Below is a small trained network, with its code and all its weights. Each question gives an input and a target symbol and asks what happens when units are switched off, that is, made to give their printed mean instead of their output.

import numpy as np


def w(rows, s, z=0):
    codes = np.array(rows[::2]) - 128.0
    scale = np.full(codes.shape[1], s)
    scale[-1] = z or s
    return codes * scale


def f(y):
    return y / 2 * (1 + np.tanh(0.7978845608 * (y + 0.044715 * y**3)))


def softmax(a):
    e = np.exp(a - a.max(-1, keepdims=True))
    return e / e.sum(-1, keepdims=True)


def log_softmax(a):
    a = a - a.max(-1, keepdims=True)
    return a - np.log(np.exp(a).sum(-1, keepdims=True))


def net(x, mask):
    ids = ['ΓΘΛΦαβζ'.index(c) for c in x.split()]
    T = len(ids)
    res = E[ids] + P[:T]
    r = res
    for j in range(3):
        rows = slice(2 * j, 2 * j + 2)
        q, k, v = (r @ M[0][rows].T for M in (Q, K, V))
        z = softmax(np.where(np.tri(T) > 0, q @ k.T / 2**0.5, -1e9)) @ v
        o = O[0][rows]
        res = res + np.where(mask[j], z, o[:, -1]) @ o[:, :-1]
    y = f(res @ A[0][:, :-1].T + A[0][:, -1])
    res = res + np.where(mask[3:19], y, B[0][:, -1]) @ B[0][:, :-1]
    return log_softmax(res[-1] @ U[:, :-1].T + U[:, -1])


Q, K, V, O, A, B = {}, {}, {}, {}, {}, {}
E = w([
[34,122,148],'Γ',
[85,189,169],'Θ',
[72,160,170],'Λ',
[30,155,139],'Φ',
[50,87,161],'α',
[92,255,157],'β',
[182,103,62],'ζ',
],0.0084)
P = w([
[2,152,132],'0',
[97,116,195],'1',
[108,99,151],'2',
[92,115,9],'3',
[169,60,103],'4',
[133,120,209],'5',
[113,115,27],'6',
[191,73,106],'7',
[158,145,224],'8',
[134,134,45],'9',
],0.0098)
Q[0] = w([
[204,62,19],'h1',
[87,96,254],'h1',
[144,141,154],'h2',
[214,111,38],'h2',
[83,152,42],'h3',
[58,171,112],'h3',
],0.019)
K[0] = w([
[251,114,153],'h1',
[49,77,146],'h1',
[133,155,120],'h2',
[219,112,99],'h2',
[190,103,155],'h3',
[159,141,168],'h3',
],0.027)
V[0] = w([
[212,234,118],'h1',
[68,132,84],'h1',
[194,110,243],'h2',
[107,250,74],'h2',
[204,94,65],'h3',
[96,150,60],'h3',
],0.018)
O[0] = w([
[32,124,42,52],'h1',
[140,61,156,203],'h1',
[67,185,225,45],'h2',
[105,38,88,185],'h2',
[251,172,125,8],'h3',
[120,183,75,149],'h3',
],0.014,0.013)
A[0] = w([
[134,155,103,201],'n1',
[68,229,137,123],'n2',
[126,126,126,133],'n3',
[203,139,65,181],'n4',
[66,154,241,142],'n5',
[108,121,244,150],'n6',
[150,101,129,95],'n7',
[64,190,237,121],'n8',
[39,176,98,85],'n9',
[119,104,156,78],'n10',
[189,75,93,133],'n11',
[235,97,107,143],'n12',
[51,112,151,134],'n13',
[194,173,74,1],'n14',
[127,149,228,35],'n15',
[159,95,120,140],'n16',
],0.011,0.0062)
B[0] = w([
[88,44,75,131],'n1',
[30,158,192,130],'n2',
[128,131,124,134],'n3',
[231,153,72,158],'n4',
[41,141,19,163],'n5',
[250,200,107,196],'n6',
[112,118,141,165],'n7',
[198,30,203,146],'n8',
[228,46,185,159],'n9',
[113,61,74,174],'n10',
[150,194,217,238],'n11',
[19,76,33,189],'n12',
[126,210,150,252],'n13',
[97,105,237,136],'n14',
[26,113,66,141],'n15',
[127,149,153,196],'n16',
],0.017,0.013)
U = w([
[250,197,190,66],'Γ',
[32,47,123,31],'Θ',
[3,180,64,115],'Λ',
[20,210,151,163],'Φ',
[136,250,150,255],'α',
[232,30,171,135],'β',
[200,118,71,133],'ζ',
],0.0055,0.0029)

Each question gives the input, a string of symbols that net reads in full, and the target symbol t.
The units are the heads (2 rows each of Q, K, V and O) and the neurons (one row each of A and B). Each row of codes is followed by its name. A weight is (code - 128) times the scale printed after its matrix; where a second scale follows, it is the last column's (O, A, B and U).
mask holds one flag per unit, heads first, then neurons. A switched-off unit (its flag False) gives its mean, the last column of its rows in O or B, instead of its output. The means were averaged over made-up inputs and are rounded, as every weight is.
A unit's drop is (log p(t) with every unit on - log p(t) with that unit switched off) / (log p(t) with every unit on - log p(t) with every unit switched off).
The circuit of an input: a set's keep is (log p(t) with only the set's units on - log p(t) with every unit switched off) / (log p(t) with every unit on - log p(t) with every unit switched off). Starting from the 12 units with the biggest drops (on a tie, the unit counted first), units are removed one at a time, each time the one whose removal leaves the highest keep (on an exact tie, the one counted first), for as long as the keep stays at least 0.8.
units of the circuit, in order: the units of the circuit, biggest drop first
unit that matters most: the unit with the biggest drop
k most important neurons: the k neurons with the biggest drops, biggest first
heads that matter: for each layer, one digit per head in row order, 1 if its drop is at least 0.15 and else 0, layers parted by /
input α Λ Λ ζ ζ Λ Θ Φ Φ, target Λ: heads that matter	100
input α Γ ζ ζ ζ Φ Θ ζ Θ Θ, target ζ: 3 most important neurons	n4, n13, n12
input ζ β α, target ζ: 4 most important neurons	n6, n8, n5, n15
input α Γ β, target Λ: 4 most important neurons	n15, n5, n12, n9
input Φ Φ β Φ Φ Λ Θ Θ Γ, target Θ: heads that matter	110
input α α α Φ β Γ ζ Γ β, target Λ: units of the circuit, in order	n15, h1, n5
input β α Φ Φ Λ α Λ α Λ, target Φ: most important neuron	n6
input Λ α β Θ α α, target Γ: units of the circuit, in order	h1, n6
input Φ β Φ Θ β Λ Γ, target β: units of the circuit, in order	n9, h1
input α α Φ α, target α: 3 most important neurons	n6, n5, n9
input Φ β Γ Θ, target β: 2 most important neurons	n9, n12
input ζ ζ ζ ζ β ζ, target ζ: heads that matter	101
input Θ Φ Λ α Φ Φ α Θ Γ β, target β: 4 most important neurons	n9, n12, n5, n11
input Γ Λ Λ Φ Λ Θ, target β: heads that matter	110
input β Θ Γ ζ β Λ, target Φ: 4 most important neurons	n13, n11, n6, n12
input β α β Γ ζ Φ Φ Θ Θ, target Φ: 3 most important neurons	n6, n13, n11
input ζ Φ Λ, target ζ: unit that matters most	n6
input Λ Φ Γ, target Γ: heads that matter	110
input Φ Λ Φ Λ β α, target Θ: 2 most important neurons	n12, n10
input Φ Θ Φ β Λ β β ζ Φ, target Θ: 2 most important neurons	n12, n13
input Λ Φ ζ Γ, target ζ: units of the circuit, in order	n4, n12, h3
input β Γ Φ Θ Λ β Θ β β, target Φ: unit that matters most	n13
input Φ α β, target Θ: units of the circuit, in order	n12, h2, h1
input α Λ Θ Λ Φ, target α: heads that matter	010
input α Φ α Φ Γ Γ, target Λ: 4 most important neurons	n12, n15, n5, n9
input β Θ Φ, target Φ: 2 most important neurons	n13, n11
